Each row has a name. Each question is about the rows just above it.

V: [ 78 132  94 121 103 122 127]
G: [ 78 132  77 154 132 153 131]
L: [ 85 150 113 174  82 153 131]
Which entry of G is missing from [131 132 132 153 154  77]? | [78]
Which entry of G is missing from [131 132  78  77 154 132]? | [153]
G without one entry, shuffled: [153 132  77 132 154  78]. Gone: | [131]

Z: [134 110 120 148 116 120 111 101 161 132 164 111 125 148 139 162 124 127
 113 106 122 159 132  82 128 120 157 114 110]
H: [102 136 129 104 125 150 159 137 107 103  99 111 149 179 141 128 120 128
 136 142 130 140 122 157 120 152 112 134 130]
S: [180  97 109 142 126 100 159 105  72 153 144 111 137 122 100 127 147  94
 127 141 133 143 151 130 133 110 106 144  84]
Y: [180  97 109  94 126 100 159 105  72 153 144 111 137 122 100 127 147  94
 127 141 133 143 151 130 133 110 106 144  84]
X: [ 75 164 149  97 134 159 120 175 153  99  96 145 113 136 148 114 112 157
 132 132 127 114 108 155 121 153 128 122 171]
R: [ 97 146 135 120 122 144  96 142 168 111 126 126 141 153 150 145 114 145
 124 114 124 124 113 113 125 144 150 112 143]
S without one entry, shuffled: [ 94 144  97 127 100 130 141 127  72 133 109 142 143 100 126 110 180 153
 133 144 111 147 159 151 106  84 122 105]. Gone: | [137]
Shuffled H with one entry gone: [128 122 120  99 136 140 111 107 112 128 179 157 102 104 120 136 141 150
 137 125 134 130 142 159 129 130 152 149], missing | [103]
Z without one entry, shuffled: [120 148  82 120 148 116 110 110 101 159 157 120 127 114 128 111 106 132
 162 164 122 139 113 111 125 134 124 132]. Gone: | [161]
Which entry of Y is missing from [127 141  94 137 151 109  72 110 133 127 126  97 122 153 100 105 111 159
 143 180 106  94 144 100 133 130 144 147]? | [84]
Shuffled R with one entry gone: [124 145 125 142 135 141 146 113 150 111 120 126 114 150 145 124 153 122
 168 113  96 144 124  97 114 112 144 126], missing | [143]
R without one entry, shuffled: [122 126 125 144 144 150 126 142 120 124 114 141 168 124 146 153  96 150
 135 113 112 145 124 114 145 143 113 111]. Gone: | [97]

balag: [192 161 197 189 184 182 175 191 128 173]
kema: [171 174 191 176 197 172 183 201 182 186]
godi: [177 187 200 197 184 184 128 190 179 167]
Reke: [183 171 205 182 128 128 128 207 185 185]
kap: [188 128 180 183 192 173 188 184 189 175]
pesup: [190 128 191 180 191 128 202 128 183 170]
lat: [128 162 195 185 179 128 173 188 196 128]
das: [183 169 195 173 173 189 184 185 189 182]
sofo: [203 178 201 128 170 173 194 187 128 172]
paf: [169 128 183 176 185 184 170 191 187 199]
lepa: [177 185 193 177 128 211 182 209 193 172]
sofo without one entry, shuffled: [128 201 194 203 178 172 128 187 170]. Gone: | [173]
Shuffled Reke with one entry gone: [207 185 185 171 205 128 128 182 128], missing | [183]
Shuffled paf with one entry gone: [191 169 199 176 185 183 170 128 187], missing | [184]

kala: [103  91 161 179  70 116  84  54 130 110]
Lise: [ 98 116 158 153  96 145  70 159 111 106]
luvo: [123 101 147 109 106 113 148  94 144  93]
kife: [103 104 106  63 126 152 116 139 132 121]
kesem: [ 95 105 115 116 133 132  78 171 136  67]
sozat: [138 130 108 129 113 135 124 185 132 129]
Shuffled kesem with one entry gone: [ 67 171  78 115 136 105 133 132  95], missing | [116]
Shuffled kife with one entry gone: [104 126 121 116 106 152 139 103 132], missing | [63]
Lise without one entry, shuffled: [ 98 116 106  96  70 159 111 145 153]. Gone: | [158]

pedim: [134 116 135 139 113 114 132 134 114 140 116 117 140 116 122 119 132 141
 113 135 118]
bos: [145  99 146 150  92  96 142 144  95 152  96 102 151  98 112 108 139 152
  94 146 101]
lodiv: [130 112 136  93 108 109 134 134 108 150 111 113 149 110 118 164 133 155
 109 140 114]
Didip: [134 128 127 122 124 125 123 132 127 117 127 129 121 126 129 129 133 117
 127 128 125]
kabi: [133 143 118 104 141 141 128 127 145 143 144 143  99 142 140 141 130  90
 145 117 138]
Dabod: [119 151 113 104 155 153 122 118 155  99 152 150 102  98 141 146 123  97
 156 113 146]
bagam: [145  99 146 150  92  96 142 144  95 152  96 102 151  98 112 108 139 152
  94 146 114]
Which entry of Dabod is missing from [119 146 118  97 122 141 155 153 123 113 156 155 152  99 113 151  98 150
 146 102]? | [104]
Shuffled kabi with one entry gone: [141 142 128 138 133 141 141 118 127 143  99 130 117 104 145 143 143 145
  90 140], missing | [144]
Which entry of Dabod is missing from [146  97 146 155 156 153 102 122 141  98 155 152 113 150 104 119 118 123
 151 113]? | [99]
bagam without one entry, shuffled: [ 96 112 142  99 151 139 108  92 146 146  96  98 102 152 145  95 114  94
 152 144]. Gone: | [150]
Which entry of Didip is missing from [133 129 127 129 128 127 117 121 125 117 123 127 122 127 134 129 128 126
 125 132]? | [124]

bevob: [130 127 156 111 128 106 184 105 117 132 207 106 129 112 106 130 108 132
 136 117 133 137 134  88 153 113]
zipe: [142 127 124  90 125 141 162 114 129 131 154 111 140 143 142 124 122 114
 144 137 114  60 114 116 126 156]
Lotug: [199 129 153 145 127  53 138 110 122 124 155 102 127 114  92 109 158 153
 161 130 102 176 117 143 108 107]
pigi: [ 98 117  67 123 115 139  61 136 149 127 105 131 123 118 108 145 149 109
 137 123 113 102 153 173  95 111]
Dakod: [126 147  46 134 138 145 189 119 135 130  78 108 111 130 141 122 100 129
 146 102 114 136 157 166 143 183]
zono: [200 134 116 111 129 118 142 141 117 127 146 101 121 117 147 132 113 102
 154 118 167 162 104 110 141 124]
Tum: [146 113 158 130 127 130  97 129 127 127 153 136 147 128 100 138 143 100
  94 136 112 124 168 108 151 125]
Which entry of zono is missing from [167 121 127 102 118 104 142 162 124 113 146 118 110 200 101 141 154 134
 147 141 129 116 117 117 132]? | [111]
Shuffled Dakod with one entry gone: [108 189 129 143 111 157 102 126  78 166 147 100 130 114 145 119 134 138
 135 141 146  46 183 122 130], missing | [136]
Which entry of bevob is missing from [156 117 106 106 132 108 111 134 136 132 128 117 207 153 127 106  88 130
 130 129 184 133 112 105 137]? | [113]
Dakod without one entry, shuffled: [138 130 130 141 122 119 136 114 157  78 147 100 111 126 146 129 143 145
 135 189 134 183 108 102  46]. Gone: | [166]
Which entry of zipe is missing from [114 114 124 122 111 142 144 114 137  90 141 125 114 162 116 156 154 143
 124 142 127 126 131 140  60]? | [129]
Which entry of Tum is missing from [ 94 124 130 125 143 138 113 100  97 146 158 112 153 130 127 136 127 151
 108 129 100 127 136 168 147]? | [128]

